Below are the code and all the weights of a small trained network. Each question names an input and a class and asks about switching units off, where a switched-off unit gives its printed mean instead of its output.

import numpy as np


def w(rows, s, z=0):
    codes = np.array(rows[::2]) - 128.0
    scale = np.full(codes.shape[1], s)
    scale[-1] = z or s
    return codes * scale


def f(y):
    return y / 2 * (1 + np.tanh(0.7978845608 * (y + 0.044715 * y**3)))


def log_softmax(a):
    a = a - a.max(-1, keepdims=True)
    return a - np.log(np.exp(a).sum(-1, keepdims=True))


def net(x, mask):
    res = np.array(x, float).reshape(1, 6) / 4 @ E
    y = f(res @ A[0][:, :-1].T + A[0][:, -1])
    res = res + np.where(mask, y, B[0][:, -1]) @ B[0][:, :-1]
    return log_softmax(res[-1] @ U[:, :-1].T + U[:, -1])


A, B = {}, {}
E = w([
[156,76,167,133,2,133],'x0',
[231,177,182,101,148,203],'x1',
[61,64,192,72,158,201],'x2',
[128,129,127,128,129,129],'x3',
[151,58,138,239,176,149],'x4',
[81,172,37,170,86,231],'x5',
],0.0093)
A[0] = w([
[170,77,140,130,20,130,82],'n1',
[197,127,121,98,155,175,109],'n2',
[146,120,58,146,111,196,112],'n3',
[174,138,133,117,131,158,26],'n4',
[165,141,183,90,148,213,111],'n5',
[49,58,197,61,158,242,5],'n6',
[149,73,126,213,149,177,98],'n7',
[158,106,117,201,144,115,83],'n8',
[38,89,74,129,89,62,112],'n9',
[189,53,189,123,179,60,106],'n10',
[142,65,141,189,166,160,51],'n11',
[109,153,70,176,104,166,118],'n12',
[167,53,196,164,42,175,69],'n13',
[192,160,153,121,137,203,120],'n14',
[75,118,98,152,113,85,136],'n15',
[75,186,127,169,103,218,85],'n16',
[83,196,163,32,81,125,65],'n17',
[157,181,84,171,105,96,76],'n18',
[130,110,87,128,102,175,55],'n19',
[232,164,71,150,116,89,41],'n20',
[181,168,128,135,125,136,48],'n21',
[154,156,141,169,42,86,115],'n22',
[169,137,153,111,137,186,129],'n23',
[113,248,115,134,222,69,101],'n24',
[143,119,140,164,138,123,1],'n25',
[59,51,83,107,132,97,77],'n26',
[159,99,185,102,152,63,63],'n27',
[100,131,83,144,99,211,85],'n28',
[113,68,162,207,158,171,112],'n29',
[79,198,111,10,76,120,72],'n30',
[192,155,133,85,126,183,107],'n31',
[138,130,159,123,134,25,141],'n32',
[159,106,147,124,29,115,87],'n33',
[123,159,111,148,240,136,88],'n34',
],0.012,0.0055)
B[0] = w([
[85,110,109,122,191,147,204],'n1',
[85,154,142,161,151,76,181],'n2',
[126,137,153,89,126,119,183],'n3',
[117,147,126,144,103,122,141],'n4',
[89,150,148,158,108,110,204],'n5',
[154,61,97,141,2,250,235],'n6',
[176,123,116,125,149,90,198],'n7',
[168,105,105,125,97,91,174],'n8',
[113,160,171,182,124,105,215],'n9',
[131,157,178,77,131,126,249],'n10',
[171,137,77,136,143,86,178],'n11',
[131,160,165,75,108,124,192],'n12',
[101,116,86,124,172,138,211],'n13',
[93,156,141,179,124,87,204],'n14',
[117,148,152,155,100,114,180],'n15',
[133,153,174,67,162,114,192],'n16',
[174,120,92,139,161,83,210],'n17',
[157,122,139,112,71,214,195],'n18',
[139,156,134,105,151,146,143],'n19',
[124,114,133,160,38,172,218],'n20',
[130,132,135,151,102,139,159],'n21',
[109,66,92,126,136,169,197],'n22',
[103,140,140,153,114,104,179],'n23',
[92,78,90,123,153,161,249],'n24',
[155,128,119,124,107,130,126],'n25',
[76,160,168,181,127,107,188],'n26',
[134,182,174,79,147,139,206],'n27',
[128,179,186,75,159,124,183],'n28',
[184,110,97,136,135,89,201],'n29',
[207,95,83,137,146,63,226],'n30',
[117,151,150,155,124,100,196],'n31',
[150,164,154,102,99,170,217],'n32',
[81,96,92,118,167,126,194],'n33',
[77,97,70,113,165,152,213],'n34',
],0.014,0.011)
U = w([
[173,111,113,122,49,181,249],'0',
[165,170,181,13,153,113,94],'1',
[101,161,157,219,127,74,95],'2',
[249,114,72,121,154,55,100],'3',
[69,89,66,88,203,147,69],'4',
],0.014,0.012)

Each question gives the input, the list of numbers given to net, and the class t.
The units are the neurons (one row each of A and B). Each row of codes is followed by its name. A weight is (code - 128) times the scale printed after its matrix; where a second scale follows, it is the last column's (A, B and U).
mask holds one flag per neuron, in row order. A switched-off neuron (its flag False) gives its mean, the last column of its row in B, instead of its output. The means were averaged over made-up inputs and are rounded, as every weight is.
A unit's drop is (log p(t) with every unit on - log p(t) with that unit switched off) / (log p(t) with every unit on - log p(t) with every unit switched off).
The circuit of an input: a set's keep is (log p(t) with only the set's units on - log p(t) with every unit switched off) / (log p(t) with every unit on - log p(t) with every unit switched off). Starting from the 12 units with the biggest drops (on a tie, the unit counted first), units are removed one at a time, each time the one whose removal leaves the highest keep (on an exact tie, the one counted first), for as long as the keep stays at least 0.8.
circuit, biggest first: the units of the circuit, biggest drop first
unit that matters most: the unit with the biggest drop
top k neurons: the k neurons with the biggest drops, biggest first
drop when u is switched off: that unit's drop, to one decimal
input [-6,3,-4,5,-2,-2], class 4: unit that matters most	n24
input [-3,-7,-8,-4,-8,-6], class 0: top 2 neurons	n32, n18
input [8,-3,6,5,-5,-5], class 4: top 2 neurons	n1, n33
input [-8,6,0,-6,-2,-5], class 4: top 2 neurons	n24, n34
input [6,6,2,-5,-8,4], class 3: top 2 neurons	n30, n17
input [7,2,2,4,6,4], class 4: top 2 neurons	n13, n1
input [-4,-7,-7,6,-8,3], class 3: top 3 neurons	n30, n6, n17
input [8,-4,-6,2,-7,2], class 4: top 3 neurons	n1, n33, n22
input [-6,-8,-2,5,-8,4], class 2: top 3 neurons	n9, n26, n15
input [2,2,-6,-5,8,-8], class 1: top 4 neurons	n10, n27, n32, n30
input [2,-6,-6,-1,-3,-6], class 0: top 2 neurons	n32, n22
input [-8,0,-7,-1,7,1], class 4: top 2 neurons	n34, n24
input [0,-6,-1,-8,-6,-3], class 2: top 2 neurons	n9, n26
input [-1,7,-6,1,-8,-7], class 3: circuit, biggest first	n30
input [7,-7,-2,4,4,8], class 1: drop when n12 is switched off	0.1
input [-7,2,8,3,1,-6], class 0: drop when n6 is switched off	2.2
input [-3,0,-4,0,4,-5], class 1: drop when n6 is switched off	1.1
